Below is a small trained network, with its code and all its weights. Each question gives an input and a target symbol and asks what happens when units are switched off, that is, made to give their printed mean instead of their output.

import numpy as np


def w(rows, s, z=0):
    codes = np.array(rows[::2]) - 128.0
    scale = np.full(codes.shape[1], s)
    scale[-1] = z or s
    return codes * scale


def f(y):
    return y / 2 * (1 + np.tanh(0.7978845608 * (y + 0.044715 * y**3)))


def softmax(a):
    e = np.exp(a - a.max(-1, keepdims=True))
    return e / e.sum(-1, keepdims=True)


def log_softmax(a):
    a = a - a.max(-1, keepdims=True)
    return a - np.log(np.exp(a).sum(-1, keepdims=True))


def net(x, mask):
    ids = ['ΔΣβεημπ'.index(c) for c in x.split()]
    T = len(ids)
    res = E[ids] + P[:T]
    q, k, v = (res @ M[0].T for M in (Q, K, V))
    z = softmax(np.where(np.tri(T) > 0, q @ k.T / 2**0.5, -1e9)) @ v
    res = res + np.where(mask[0], z, O[0][:, -1]) @ O[0][:, :-1]
    y = f(res @ A[0][:, :-1].T + A[0][:, -1])
    res = res + np.where(mask[1:9], y, B[0][:, -1]) @ B[0][:, :-1]
    return log_softmax(res[-1] @ U[:, :-1].T + U[:, -1])


Q, K, V, O, A, B = {}, {}, {}, {}, {}, {}
E = w([
[122,116,174,42,114,110,95,121],'Δ',
[212,74,125,79,95,145,114,68],'Σ',
[86,143,164,41,129,99,106,192],'β',
[158,127,115,121,101,49,64,39],'ε',
[134,102,115,53,122,137,93,156],'η',
[167,219,112,130,121,248,30,125],'μ',
[112,146,144,86,138,32,74,144],'π',
],0.018)
P = w([
[131,157,134,80,186,127,226,213],'0',
[137,176,46,2,83,63,123,174],'1',
[175,198,78,38,85,60,222,156],'2',
[127,158,191,225,243,161,152,127],'3',
[121,125,174,168,159,162,71,92],'4',
[202,209,71,38,72,48,199,185],'5',
[127,139,170,169,142,161,79,100],'6',
[113,126,170,154,141,173,68,100],'7',
[132,118,171,155,136,174,83,105],'8',
[144,159,176,198,116,165,114,94],'9',
[121,138,165,156,108,204,86,109],'10',
[164,101,187,148,91,236,129,112],'11',
[121,148,174,174,114,186,131,147],'12',
[76,144,156,135,89,220,89,139],'13',
],0.0082)
Q[0] = w([
[91,119,186,247,254,217,82,120],'head 1',
[109,48,97,153,107,77,247,151],'head 1',
],0.0079)
K[0] = w([
[111,9,102,47,11,58,30,155],'head 1',
[6,174,73,186,253,35,166,131],'head 1',
],0.0063)
V[0] = w([
[125,203,87,130,109,246,113,176],'head 1',
[76,204,149,139,142,82,103,150],'head 1',
],0.011)
O[0] = w([
[165,210,153,148,249,129,75,132,163],'head 1',
[38,205,129,122,120,168,141,8,4],'head 1',
],0.012,0.0034)
A[0] = w([
[77,49,143,112,21,69,218,140,150],'neuron 1',
[96,95,222,5,99,48,124,220,131],'neuron 2',
[20,185,153,105,138,159,135,7,50],'neuron 3',
[13,35,68,191,4,128,205,165,2],'neuron 4',
[130,133,54,223,101,3,97,15,68],'neuron 5',
[46,97,105,132,84,84,73,139,197],'neuron 6',
[177,184,243,136,196,170,111,107,39],'neuron 7',
[82,254,96,104,167,124,124,173,121],'neuron 8',
],0.0072,0.0068)
B[0] = w([
[7,151,60,159,183,158,81,178,240],'neuron 1',
[181,82,113,178,162,127,159,68,245],'neuron 2',
[144,15,81,152,38,37,152,239,159],'neuron 3',
[236,118,254,191,114,70,57,75,165],'neuron 4',
[155,88,117,117,199,172,190,150,185],'neuron 5',
[144,139,174,93,85,198,111,115,189],'neuron 6',
[72,87,98,144,56,81,107,141,208],'neuron 7',
[153,111,151,146,98,192,215,117,185],'neuron 8',
],0.0096,0.011)
U = w([
[41,126,87,76,191,158,110,162,203],'Δ',
[148,57,70,214,202,74,117,186,33],'Σ',
[132,66,176,102,96,111,179,144,125],'β',
[88,78,147,253,139,203,73,108,93],'ε',
[248,145,235,94,170,130,123,109,254],'η',
[106,140,152,164,154,62,95,199,90],'μ',
[79,72,167,103,100,51,89,216,83],'π',
],0.0048,0.0057)

Each question gives the input, a string of symbols that net reads in full, and the target symbol t.
The units are the heads (2 rows each of Q, K, V and O) and the neurons (one row each of A and B). Each row of codes is followed by its name. A weight is (code - 128) times the scale printed after its matrix; where a second scale follows, it is the last column's (O, A, B and U).
mask holds one flag per unit, heads first, then neurons. A switched-off unit (its flag False) gives its mean, the last column of its rows in O or B, instead of its output. The means were averaged over made-up inputs and are rounded, as every weight is.
A unit's drop is (log p(t) with every unit on - log p(t) with that unit switched off) / (log p(t) with every unit on - log p(t) with every unit switched off).
The circuit of an input: a set's keep is (log p(t) with only the set's units on - log p(t) with every unit switched off) / (log p(t) with every unit on - log p(t) with every unit switched off). Starting from all 9 units, units are removed one at a time, each time the one whose removal leaves the highest keep (on an exact tie, the one counted first), for as long as the keep stays at least 0.8.
units of the circuit, in order: the units of the circuit, biggest drop first
most important unit: the unit with the biggest drop
k most important neurons: the k neurons with the biggest drops, biggest first
drop of u: that unit's drop, to one decimal
input π Δ ε ε ε η Δ μ ε Σ Δ π, target η: units of the circuit, in order	neuron 1
input ε η π, target ε: units of the circuit, in order	head 1; neuron 1; neuron 4; neuron 2
input Δ Σ Σ, target Δ: 2 most important neurons	neuron 1; neuron 4
input Σ ε π β, target ε: units of the circuit, in order	head 1; neuron 1; neuron 2; neuron 4
input ε ε ε Σ ε Δ ε η π, target ε: units of the circuit, in order	head 1; neuron 2; neuron 1; neuron 6
input ε π ε Δ, target π: units of the circuit, in order	head 1; neuron 3
input Δ Σ π, target Δ: units of the circuit, in order	head 1; neuron 1
input ε ε ε β Δ, target ε: units of the circuit, in order	head 1; neuron 1; neuron 4
input β ε ε, target β: units of the circuit, in order	head 1; neuron 3; neuron 1
input β Σ η π β Σ, target π: units of the circuit, in order	head 1; neuron 3; neuron 2
input Σ Σ Σ Σ Σ Δ Δ, target Σ: units of the circuit, in order	head 1; neuron 2
input π Σ ε β, target Σ: units of the circuit, in order	head 1; neuron 2
input μ ε ε ε ε Σ Σ Δ β β, target η: units of the circuit, in order	neuron 1; neuron 7
input ε μ η ε μ η, target η: 2 most important neurons	neuron 8; neuron 1
input ε μ β Δ, target π: 4 most important neurons	neuron 3; neuron 7; neuron 2; neuron 5
input β Δ Σ Δ ε Δ π β Δ ε μ ε η, target η: most important unit	neuron 1
input Δ Σ ε η ε ε, target η: 4 most important neurons	neuron 1; neuron 7; neuron 3; neuron 5
input Δ η ε β β η, target β: 2 most important neurons	neuron 3; neuron 1
input Σ Δ ε η ε Σ η μ π Δ Σ Σ μ Δ, target η: 3 most important neurons	neuron 1; neuron 3; neuron 2
input η η π, target η: 2 most important neurons	neuron 1; neuron 7
input ε ε ε ε Σ Δ η π ε ε ε Σ β, target ε: 2 most important neurons	neuron 2; neuron 1
input ε η Δ, target ε: drop of neuron 1	1.0
input Σ ε η, target Σ: drop of neuron 1	0.1
input π Σ η π Δ ε, target π: drop of neuron 3	1.9
